Below is a small trained network, with its code and all its weights. Each question gives an input and a target symbol and asks what happens when units are switched off, that is, made to give their printed mean instead of their output.

import numpy as np


def w(rows, s, z=0):
    codes = np.array(rows[::2]) - 128.0
    scale = np.full(codes.shape[1], s)
    scale[-1] = z or s
    return codes * scale


def norm(h):
    return h / np.sqrt((h * h).mean(-1, keepdims=True) + 1e-5)


def f(y):
    return np.maximum(y, 0)


def softmax(a):
    e = np.exp(a - a.max(-1, keepdims=True))
    return e / e.sum(-1, keepdims=True)


def log_softmax(a):
    a = a - a.max(-1, keepdims=True)
    return a - np.log(np.exp(a).sum(-1, keepdims=True))


def net(x, mask):
    ids = ['ΔΘΣΦαβγεζηλμξπτψ'.index(c) for c in x.split()]
    T = len(ids)
    res = E[ids] + P[:T]
    r = norm(res)
    for j in range(3):
        rows = slice(3 * j, 3 * j + 3)
        q, k, v = (r @ M[0][rows].T for M in (Q, K, V))
        z = softmax(np.where(np.tri(T) > 0, q @ k.T / 3**0.5, -1e9)) @ v
        o = O[0][rows]
        res = res + np.where(mask[j], z, o[:, -1]) @ o[:, :-1]
    y = f(norm(res) @ A[0][:, :-1].T + A[0][:, -1])
    res = res + np.where(mask[3:11], y, B[0][:, -1]) @ B[0][:, :-1]
    return log_softmax(norm(res)[-1] @ U[:, :-1].T + U[:, -1])


Q, K, V, O, A, B = {}, {}, {}, {}, {}, {}
E = w([
[138,125,196,161],'Δ',
[129,128,180,156],'Θ',
[154,104,57,156],'Σ',
[144,134,176,157],'Φ',
[148,118,202,172],'α',
[204,33,136,92],'β',
[126,194,143,172],'γ',
[128,98,203,163],'ε',
[177,221,145,158],'ζ',
[121,129,117,63],'η',
[141,32,137,197],'λ',
[100,128,196,122],'μ',
[128,111,56,151],'ξ',
[11,145,137,126],'π',
[170,117,87,148],'τ',
[158,106,190,167],'ψ',
],0.011)
P = w([
[239,4,107,195],'0',
[225,14,126,183],'1',
[213,27,138,178],'2',
[205,27,141,173],'3',
[202,32,133,157],'4',
[222,36,118,148],'5',
[220,45,123,130],'6',
],0.002)
Q[0] = w([
[186,58,37,169],'h0',
[83,241,189,71],'h0',
[198,95,77,17],'h0',
[166,23,70,108],'h1',
[143,254,96,124],'h1',
[85,178,146,187],'h1',
[75,82,246,39],'h2',
[32,68,233,45],'h2',
[189,116,86,187],'h2',
],0.0089)
K[0] = w([
[68,195,87,102],'h0',
[179,50,153,147],'h0',
[53,119,129,43],'h0',
[234,32,111,155],'h1',
[62,195,99,226],'h1',
[65,145,112,86],'h1',
[75,206,128,59],'h2',
[46,254,139,62],'h2',
[152,96,112,193],'h2',
],0.0093)
V[0] = w([
[84,123,126,210],'h0',
[113,213,118,135],'h0',
[81,102,114,74],'h0',
[65,174,141,254],'h1',
[196,159,153,143],'h1',
[208,79,166,141],'h1',
[81,65,147,164],'h2',
[114,66,118,118],'h2',
[64,170,84,177],'h2',
],0.0066)
O[0] = w([
[174,68,132,160,213],'h0',
[147,181,139,190,47],'h0',
[66,101,75,120,119],'h0',
[184,123,135,254,139],'h1',
[194,80,77,102,130],'h1',
[143,53,136,59,254],'h1',
[107,69,208,136,227],'h2',
[92,68,174,101,218],'h2',
[222,70,170,92,136],'h2',
],0.0072,0.0026)
A[0] = w([
[32,100,61,244,102],'n0',
[69,142,47,133,1],'n1',
[217,154,196,86,177],'n2',
[204,119,68,207,104],'n3',
[198,153,61,204,81],'n4',
[190,147,29,87,171],'n5',
[70,120,2,179,137],'n6',
[251,172,99,92,92],'n7',
],0.0053,0.0075)
B[0] = w([
[11,154,136,2,164],'n0',
[102,136,119,199,128],'n1',
[98,245,118,110,219],'n2',
[98,206,66,130,187],'n3',
[44,182,219,162,140],'n4',
[120,186,190,161,253],'n5',
[70,216,152,141,201],'n6',
[94,178,182,108,139],'n7',
],0.0078,0.0038)
U = w([
[161,128,162,152,40],'Δ',
[156,102,168,158,47],'Θ',
[211,114,10,159,228],'Σ',
[170,145,164,143,81],'Φ',
[159,119,158,157,61],'α',
[131,97,125,35,238],'β',
[151,210,147,199,227],'γ',
[135,82,158,133,66],'ε',
[137,222,150,154,187],'ζ',
[28,219,115,38,114],'η',
[142,37,151,153,207],'λ',
[23,112,202,187,111],'μ',
[51,81,56,203,70],'ξ',
[75,167,176,196,18],'π',
[198,186,137,74,182],'τ',
[164,71,141,105,4],'ψ',
],0.011,0.0032)

Each question gives the input, a string of symbols that net reads in full, and the target symbol t.
The units are the heads (3 rows each of Q, K, V and O) and the neurons (one row each of A and B). Each row of codes is followed by its name. A weight is (code - 128) times the scale printed after its matrix; where a second scale follows, it is the last column's (O, A, B and U).
mask holds one flag per unit, heads first, then neurons. A switched-off unit (its flag False) gives its mean, the last column of its rows in O or B, instead of its output. The means were averaged over made-up inputs and are rounded, as every weight is.
A unit's drop is (log p(t) with every unit on - log p(t) with that unit switched off) / (log p(t) with every unit on - log p(t) with every unit switched off).
The circuit of an input: a set's keep is (log p(t) with only the set's units on - log p(t) with every unit switched off) / (log p(t) with every unit on - log p(t) with every unit switched off). Starting from all 11 units, units are removed one at a time, each time the one whose removal leaves the highest keep (on an exact tie, the one counted first), for as long as the keep stays at least 0.8.
units of the circuit, in order: the units of the circuit, biggest drop first
top k neurons: the k neurons with the biggest drops, biggest first
which heads matter: for each layer, one digit per head in row order, 1 if its drop is at least 0.15 and else 0, layers parted by /
drop when u is switched off: that unit's drop, to one decimal
input Σ γ Σ, target γ: units of the circuit, in order : (h0)
input μ Σ β ξ, target β: which heads matter : 010
input Δ Θ η η Φ, target η: which heads matter : 011
input ψ Σ β Σ Σ ψ, target β: which heads matter : 010
input Σ Σ ε Θ π Σ Σ, target ξ: which heads matter : 110
input ξ η Σ Φ μ Δ ξ, target η: which heads matter : 100
input λ α Σ, target λ: which heads matter : 001
input ε Σ τ, target τ: units of the circuit, in order : (h1; n5; h2)
input ζ Σ ψ λ η ε, target η: units of the circuit, in order : (h1; h2)
input ξ ξ τ, target τ: units of the circuit, in order : (h1; n5)
input π Σ τ, target Σ: units of the circuit, in order : (h1; h0; h2)
input β η Σ η ξ ξ, target η: top 2 neurons : (n6; n5)
input η Φ Σ Σ Σ ψ Δ, target η: top 2 neurons : (n2; n5)
input β Σ Θ, target β: units of the circuit, in order : (h1)
input Σ ε η Σ Σ, target η: drop when h0 is switched off : 1.0
input η μ η μ, target η: drop when h2 is switched off : 0.2
input Σ β τ Σ, target β: drop when h1 is switched off : 1.1
